Here is a tiny trained network, its code and every weight. The questions are about switching its units off for an input and a class, where a switched-off unit gives its printed mean instead of its output.

import numpy as np


def w(rows, s, z=0):
    codes = np.array(rows[::2]) - 128.0
    scale = np.full(codes.shape[1], s)
    scale[-1] = z or s
    return codes * scale


def norm(h):
    return h / np.sqrt((h * h).mean(-1, keepdims=True) + 1e-5)


def f(y):
    return np.maximum(y, 0)


def log_softmax(a):
    a = a - a.max(-1, keepdims=True)
    return a - np.log(np.exp(a).sum(-1, keepdims=True))


def net(x, mask):
    res = np.array(x, float).reshape(1, 5) / 4 @ E
    u = 0
    for l in range(4):
        y = f(norm(res) @ A[l][:, :-1].T + A[l][:, -1])
        res = res + np.where(mask[u : u + 7], y, B[l][:, -1]) @ B[l][:, :-1]
        u += 7
    return log_softmax(norm(res)[-1] @ U[:, :-1].T + U[:, -1])


A, B = {}, {}
E = w([
[154,35,209,148,155,2,67,187,58,56],'x0',
[131,129,130,160,119,140,153,132,120,104],'x1',
[91,154,191,41,188,196,127,96,56,41],'x2',
[127,127,132,130,123,130,130,121,126,131],'x3',
[158,112,24,55,24,135,31,52,36,69],'x4',
],0.0085)
A[0] = w([
[163,142,104,182,129,140,173,125,120,86,102],'0.n0',
[78,138,141,114,176,160,185,124,157,153,41],'0.n1',
[116,37,254,161,208,95,130,177,186,134,101],'0.n2',
[134,114,60,116,69,103,132,122,126,113,15],'0.n3',
[177,54,157,124,134,55,121,150,65,103,50],'0.n4',
[110,207,165,124,195,116,230,165,162,185,148],'0.n5',
[128,115,77,198,90,56,97,109,215,142,253],'0.n6',
],0.0081,0.0039)
B[0] = w([
[168,184,131,85,105,114,51,98,149,192,141],'0.n0',
[50,131,172,211,79,157,65,80,146,131,183],'0.n1',
[194,221,131,99,139,102,228,66,140,154,254],'0.n2',
[44,167,85,84,68,164,81,173,132,200,162],'0.n3',
[119,38,129,157,58,90,67,97,139,98,207],'0.n4',
[146,1,144,129,115,197,42,159,147,109,253],'0.n5',
[187,68,73,180,115,108,171,143,63,182,244],'0.n6',
],0.0078,0.0085)
A[1] = w([
[75,183,2,74,116,167,205,54,96,155,58],'1.n0',
[184,156,127,137,100,132,157,128,167,198,95],'1.n1',
[71,187,210,129,113,142,94,155,116,162,2],'1.n2',
[161,187,245,121,179,49,254,173,74,155,48],'1.n3',
[69,137,250,113,175,137,160,127,205,54,33],'1.n4',
[124,87,113,122,93,90,125,215,252,162,83],'1.n5',
[95,168,235,63,141,185,119,45,106,25,219],'1.n6',
],0.0071,0.0034)
B[1] = w([
[249,208,60,97,181,97,129,227,90,171,195],'1.n0',
[133,118,132,154,169,143,139,216,122,202,183],'1.n1',
[89,161,170,157,134,118,86,131,159,193,136],'1.n2',
[186,221,114,96,105,1,141,84,125,140,187],'1.n3',
[75,154,96,101,6,64,65,121,130,96,178],'1.n4',
[127,117,123,117,123,166,214,100,53,36,177],'1.n5',
[97,172,186,6,240,135,153,157,110,64,254],'1.n6',
],0.0091,0.0083)
A[2] = w([
[90,47,109,255,118,183,185,142,144,161,98],'2.n0',
[35,146,197,74,134,163,120,152,105,138,82],'2.n1',
[138,168,115,88,170,166,167,136,138,158,108],'2.n2',
[109,41,124,135,123,130,77,142,93,80,115],'2.n3',
[85,136,104,43,140,171,69,148,62,62,145],'2.n4',
[66,187,169,97,120,105,114,77,247,76,87],'2.n5',
[46,165,162,148,137,192,8,114,218,87,2],'2.n6',
],0.0095,0.0063)
B[2] = w([
[150,120,185,40,158,156,54,80,147,54,219],'2.n0',
[57,91,78,180,73,127,168,168,183,151,197],'2.n1',
[56,161,129,177,133,146,145,137,81,113,179],'2.n2',
[104,49,130,148,93,133,91,57,108,110,175],'2.n3',
[103,90,184,179,184,159,205,157,144,154,254],'2.n4',
[82,180,88,143,70,183,73,114,145,149,187],'2.n5',
[39,182,112,248,106,122,170,162,168,171,181],'2.n6',
],0.011,0.0091)
A[3] = w([
[191,82,108,204,90,15,133,67,101,123,175],'3.n0',
[41,209,219,56,193,111,173,108,124,87,86],'3.n1',
[131,239,148,37,149,99,73,104,146,40,2],'3.n2',
[58,112,218,84,179,125,131,93,135,79,94],'3.n3',
[133,114,218,80,216,223,138,96,81,141,217],'3.n4',
[85,123,247,100,135,66,119,29,125,2,138],'3.n5',
[163,109,83,137,108,193,121,132,212,214,168],'3.n6',
],0.0083,0.0061)
B[3] = w([
[24,207,136,133,184,154,176,95,112,140,239],'3.n0',
[132,145,32,194,58,101,57,70,63,159,225],'3.n1',
[134,172,24,132,56,45,23,86,132,82,156],'3.n2',
[246,119,171,134,103,105,135,159,186,142,199],'3.n3',
[154,122,141,72,153,102,120,74,173,53,255],'3.n4',
[205,88,116,102,88,183,88,191,183,178,220],'3.n5',
[145,51,212,144,107,106,113,186,179,98,205],'3.n6',
],0.011,0.0093)
U = w([
[170,20,186,93,141,161,98,136,180,85,251],'0',
[174,112,55,149,107,169,124,238,80,228,84],'1',
[25,178,139,177,112,190,133,164,192,124,150],'2',
[131,226,89,64,226,180,170,148,71,62,88],'3',
[133,168,164,157,191,62,249,96,119,185,156],'4',
[55,52,72,148,79,104,96,48,17,160,39],'5',
[145,214,89,109,47,62,61,85,148,121,71],'6',
],0.016,0.0029)

Each question gives the input, the list of numbers given to net, and the class t.
The units are the neurons (one row each of A and B). Each row of codes is followed by its name. A weight is (code - 128) times the scale printed after its matrix; where a second scale follows, it is the last column's (A, B and U).
mask holds one flag per neuron, layer by layer. A switched-off neuron (its flag False) gives its mean, the last column of its row in B, instead of its output. The means were averaged over made-up inputs and are rounded, as every weight is.
A unit's drop is (log p(t) with every unit on - log p(t) with that unit switched off) / (log p(t) with every unit on - log p(t) with every unit switched off).
The circuit of an input: a set's keep is (log p(t) with only the set's units on - log p(t) with every unit switched off) / (log p(t) with every unit on - log p(t) with every unit switched off). Starting from the 12 units with the biggest drops (on a tie, the unit counted first), units are removed one at a time, each time the one whose removal leaves the highest keep (on an exact tie, the one counted first), for as long as the keep stays at least 0.8.
circuit, biggest first: the units of the circuit, biggest drop first
most important unit: the unit with the biggest drop
k most important neurons: the k neurons with the biggest drops, biggest first
k most important neurons of layer l: the k neurons of layer l with the biggest drops, biggest first
drop when u is switched off: that unit's drop, to one decimal
input [-2,2,2,5,7], class 3: most important unit : 0.n5
input [8,-6,-4,-1,0], class 4: circuit, biggest first : [0.n2; 3.n0]
input [-4,0,0,0,1], class 1: 2 most important neurons : [1.n0; 1.n6]
input [-5,1,-7,2,2], class 1: 2 most important neurons : [0.n5; 1.n0]
input [-8,-4,2,-5,2], class 3: 2 most important neurons : [1.n0; 0.n6]
input [4,-2,1,-4,-2], class 6: 2 most important neurons of layer 0 : [0.n2; 0.n6]
input [-2,-6,-6,6,1], class 1: 2 most important neurons : [0.n5; 3.n4]
input [1,1,-8,-5,1], class 5: 3 most important neurons : [0.n6; 0.n2; 1.n0]
input [0,3,2,2,0], class 2: 2 most important neurons : [0.n2; 0.n6]
input [1,-7,-5,-1,-1], class 4: 2 most important neurons : [0.n5; 3.n0]
input [0,-4,0,-6,-7], class 0: 2 most important neurons : [0.n5; 0.n1]
input [2,5,-2,8,0], class 4: 2 most important neurons : [0.n5; 0.n2]
input [2,-2,2,-3,-2], class 6: 2 most important neurons of layer 0 : [0.n2; 0.n6]
input [0,-6,-3,-1,1], class 1: most important unit : 0.n5
input [1,-7,3,-2,-3], class 6: 2 most important neurons : [0.n2; 1.n3]
input [3,5,2,3,-1], class 6: 2 most important neurons of layer 0 : [0.n6; 0.n2]
input [0,2,2,0,3], class 3: 4 most important neurons : [0.n5; 0.n4; 1.n0; 2.n4]
input [0,2,2,5,4], class 3: 2 most important neurons : [0.n5; 1.n0]
input [4,-8,0,-6,-1], class 4: 2 most important neurons : [0.n2; 1.n6]
input [4,7,-4,1,-5], class 4: circuit, biggest first : [0.n2]
input [-2,-7,7,5,8], class 3: 2 most important neurons : [2.n4; 0.n5]
input [2,-6,1,7,-6], class 6: 2 most important neurons of layer 0 : [0.n2; 0.n6]
input [-3,-4,3,-5,1], class 3: 2 most important neurons : [0.n5; 1.n0]
input [4,-5,-1,2,-2], class 4: drop when 0.n2 is switched off : 1.9
input [1,3,3,1,-6], class 6: drop when 0.n2 is switched off : 1.0
input [1,-6,6,8,-2], class 6: drop when 0.n2 is switched off : 0.2
input [7,-3,5,-7,-5], class 6: most important unit : 0.n2
input [-3,-2,-1,7,-7], class 0: drop when 0.n5 is switched off : 1.4
